Below is a small trained network, with its code and all its weights. Each question gives an input and a target symbol and asks what happens when units are switched off, that is, made to give their printed mean instead of their output.

import numpy as np


def w(rows, s, z=0):
    codes = np.array(rows[::2]) - 128.0
    scale = np.full(codes.shape[1], s)
    scale[-1] = z or s
    return codes * scale


def softmax(a):
    e = np.exp(a - a.max(-1, keepdims=True))
    return e / e.sum(-1, keepdims=True)


def log_softmax(a):
    a = a - a.max(-1, keepdims=True)
    return a - np.log(np.exp(a).sum(-1, keepdims=True))


def net(x, mask):
    ids = ['ΔΘΨαλπ'.index(c) for c in x.split()]
    T = len(ids)
    res = E[ids] + P[:T]
    u = 0
    for l in range(2):
        r = res
        for j in range(3):
            rows = slice(3 * j, 3 * j + 3)
            q, k, v = (r @ M[l][rows].T for M in (Q, K, V))
            z = softmax(np.where(np.tri(T) > 0, q @ k.T / 3**0.5, -1e9)) @ v
            o = O[l][rows]
            res = res + np.where(mask[u + j], z, o[:, -1]) @ o[:, :-1]
        u += 3
    return log_softmax(res[-1] @ U[:, :-1].T + U[:, -1])


Q, K, V, O = {}, {}, {}, {}
E = w([
[100,201,54],'Δ',
[92,197,55],'Θ',
[22,26,75],'Ψ',
[93,202,49],'α',
[247,168,3],'λ',
[90,200,52],'π',
],0.014)
P = w([
[133,179,99],'0',
[70,109,10],'1',
[112,146,71],'2',
[135,142,105],'3',
[147,141,132],'4',
[158,140,151],'5',
[169,140,163],'6',
[180,137,170],'7',
[191,140,180],'8',
[189,131,179],'9',
],0.012)
Q[0] = w([
[112,153,105],'0.h1',
[90,91,136],'0.h1',
[250,102,121],'0.h1',
[124,196,217],'0.h2',
[198,72,141],'0.h2',
[75,90,215],'0.h2',
[110,80,128],'0.h3',
[107,132,76],'0.h3',
[182,95,122],'0.h3',
],0.017)
K[0] = w([
[38,98,247],'0.h1',
[226,206,55],'0.h1',
[166,52,73],'0.h1',
[170,227,110],'0.h2',
[120,108,12],'0.h2',
[181,237,139],'0.h2',
[167,155,82],'0.h3',
[117,176,80],'0.h3',
[197,149,225],'0.h3',
],0.013)
V[0] = w([
[65,193,133],'0.h1',
[181,193,161],'0.h1',
[137,193,92],'0.h1',
[102,63,96],'0.h2',
[168,175,191],'0.h2',
[143,171,69],'0.h2',
[94,151,180],'0.h3',
[214,104,177],'0.h3',
[254,136,139],'0.h3',
],0.0082)
O[0] = w([
[228,41,18,145],'0.h1',
[235,123,134,71],'0.h1',
[238,51,160,180],'0.h1',
[93,143,140,209],'0.h2',
[111,82,6,1],'0.h2',
[180,61,173,186],'0.h2',
[255,110,87,52],'0.h3',
[138,130,180,68],'0.h3',
[61,139,136,157],'0.h3',
],0.0076,0.0094)
Q[1] = w([
[171,141,145],'1.h1',
[111,150,190],'1.h1',
[79,103,159],'1.h1',
[186,115,153],'1.h2',
[115,43,92],'1.h2',
[78,79,45],'1.h2',
[4,87,184],'1.h3',
[159,215,215],'1.h3',
[76,52,238],'1.h3',
],0.011)
K[1] = w([
[121,126,108],'1.h1',
[155,37,154],'1.h1',
[187,18,199],'1.h1',
[14,51,2],'1.h2',
[159,55,187],'1.h2',
[215,115,217],'1.h2',
[234,204,86],'1.h3',
[48,172,212],'1.h3',
[151,244,117],'1.h3',
],0.0096)
V[1] = w([
[183,181,59],'1.h1',
[73,178,165],'1.h1',
[79,2,143],'1.h1',
[162,170,214],'1.h2',
[128,243,129],'1.h2',
[147,192,91],'1.h2',
[90,124,211],'1.h3',
[62,96,114],'1.h3',
[64,226,87],'1.h3',
],0.0089)
O[1] = w([
[106,72,129,188],'1.h1',
[168,102,77,4],'1.h1',
[157,176,61,180],'1.h1',
[135,119,59,104],'1.h2',
[149,2,100,228],'1.h2',
[106,68,130,225],'1.h2',
[176,135,183,32],'1.h3',
[106,201,163,84],'1.h3',
[128,64,155,171],'1.h3',
],0.0081,0.0042)
U = w([
[227,65,22,225],'Δ',
[214,146,205,226],'Θ',
[160,254,105,144],'Ψ',
[170,96,130,4],'α',
[101,29,188,1],'λ',
[187,133,110,250],'π',
],0.0091,0.0048)

Each question gives the input, a string of symbols that net reads in full, and the target symbol t.
The units are the heads (3 rows each of Q, K, V and O). Each row of codes is followed by its name. A weight is (code - 128) times the scale printed after its matrix; where a second scale follows, it is the last column's (O and U).
mask holds one flag per head, layer by layer. A switched-off head (its flag False) gives its mean, the last column of its rows in O, instead of its output. The means were averaged over made-up inputs and are rounded, as every weight is.
A unit's drop is (log p(t) with every unit on - log p(t) with that unit switched off) / (log p(t) with every unit on - log p(t) with every unit switched off).
The circuit of an input: a set's keep is (log p(t) with only the set's units on - log p(t) with every unit switched off) / (log p(t) with every unit on - log p(t) with every unit switched off). Starting from all 6 units, units are removed one at a time, each time the one whose removal leaves the highest keep (on an exact tie, the one counted first), for as long as the keep stays at least 0.8.
circuit, biggest first: the units of the circuit, biggest drop first
most important unit: the unit with the biggest drop
heads that matter: for each layer, one digit per head in row order, 1 if its drop is at least 0.15 and else 0, layers parted by /
input λ Θ Δ Δ Δ α, target Δ: circuit, biggest first : 0.h2; 0.h1
input Ψ λ π Θ Δ Δ Ψ Ψ, target Ψ: heads that matter : 100 / 110
input Ψ π Θ λ π, target λ: heads that matter : 110 / 111
input π π α, target Δ: most important unit : 0.h3
input Ψ Θ λ λ Θ, target λ: circuit, biggest first : 1.h2; 1.h3; 0.h1
input Θ π π α λ λ Ψ π, target Ψ: circuit, biggest first : 0.h2; 0.h1
input λ λ λ Ψ λ Δ λ π, target λ: circuit, biggest first : 0.h1; 1.h2; 1.h3
input Δ Θ π, target Δ: heads that matter : 101 / 001
input π λ λ π λ Ψ λ λ Θ, target λ: circuit, biggest first : 0.h1; 1.h2; 1.h3
input λ λ Ψ Δ λ Δ, target λ: circuit, biggest first : 0.h1; 0.h2; 1.h2
input λ Δ Θ, target Δ: heads that matter : 101 / 000
input λ λ α λ λ Ψ λ λ λ, target λ: circuit, biggest first : 0.h1; 0.h3; 1.h2; 1.h3
input λ λ α Δ Δ λ Ψ Θ, target Ψ: heads that matter : 110 / 000
input Θ λ λ λ λ Δ, target Δ: circuit, biggest first : 0.h2
input λ Ψ λ π λ π λ λ Δ, target λ: circuit, biggest first : 0.h1; 1.h2
input λ λ π, target Δ: heads that matter : 100 / 000
input λ Δ Θ λ λ λ, target Θ: heads that matter : 110 / 010
input λ Θ λ λ λ α Δ λ λ, target Θ: heads that matter : 100 / 010
input Δ λ λ λ Θ Δ Ψ λ, target Ψ: heads that matter : 110 / 001
input λ λ λ λ λ Θ λ λ Ψ λ, target Ψ: heads that matter : 010 / 001
input Ψ Θ λ α, target λ: most important unit : 1.h2
input Ψ λ α π Δ λ λ α, target λ: circuit, biggest first : 1.h3; 1.h2; 0.h1
input Ψ λ α Ψ λ Δ λ Θ, target Δ: circuit, biggest first : 0.h1; 1.h2; 1.h1; 0.h3
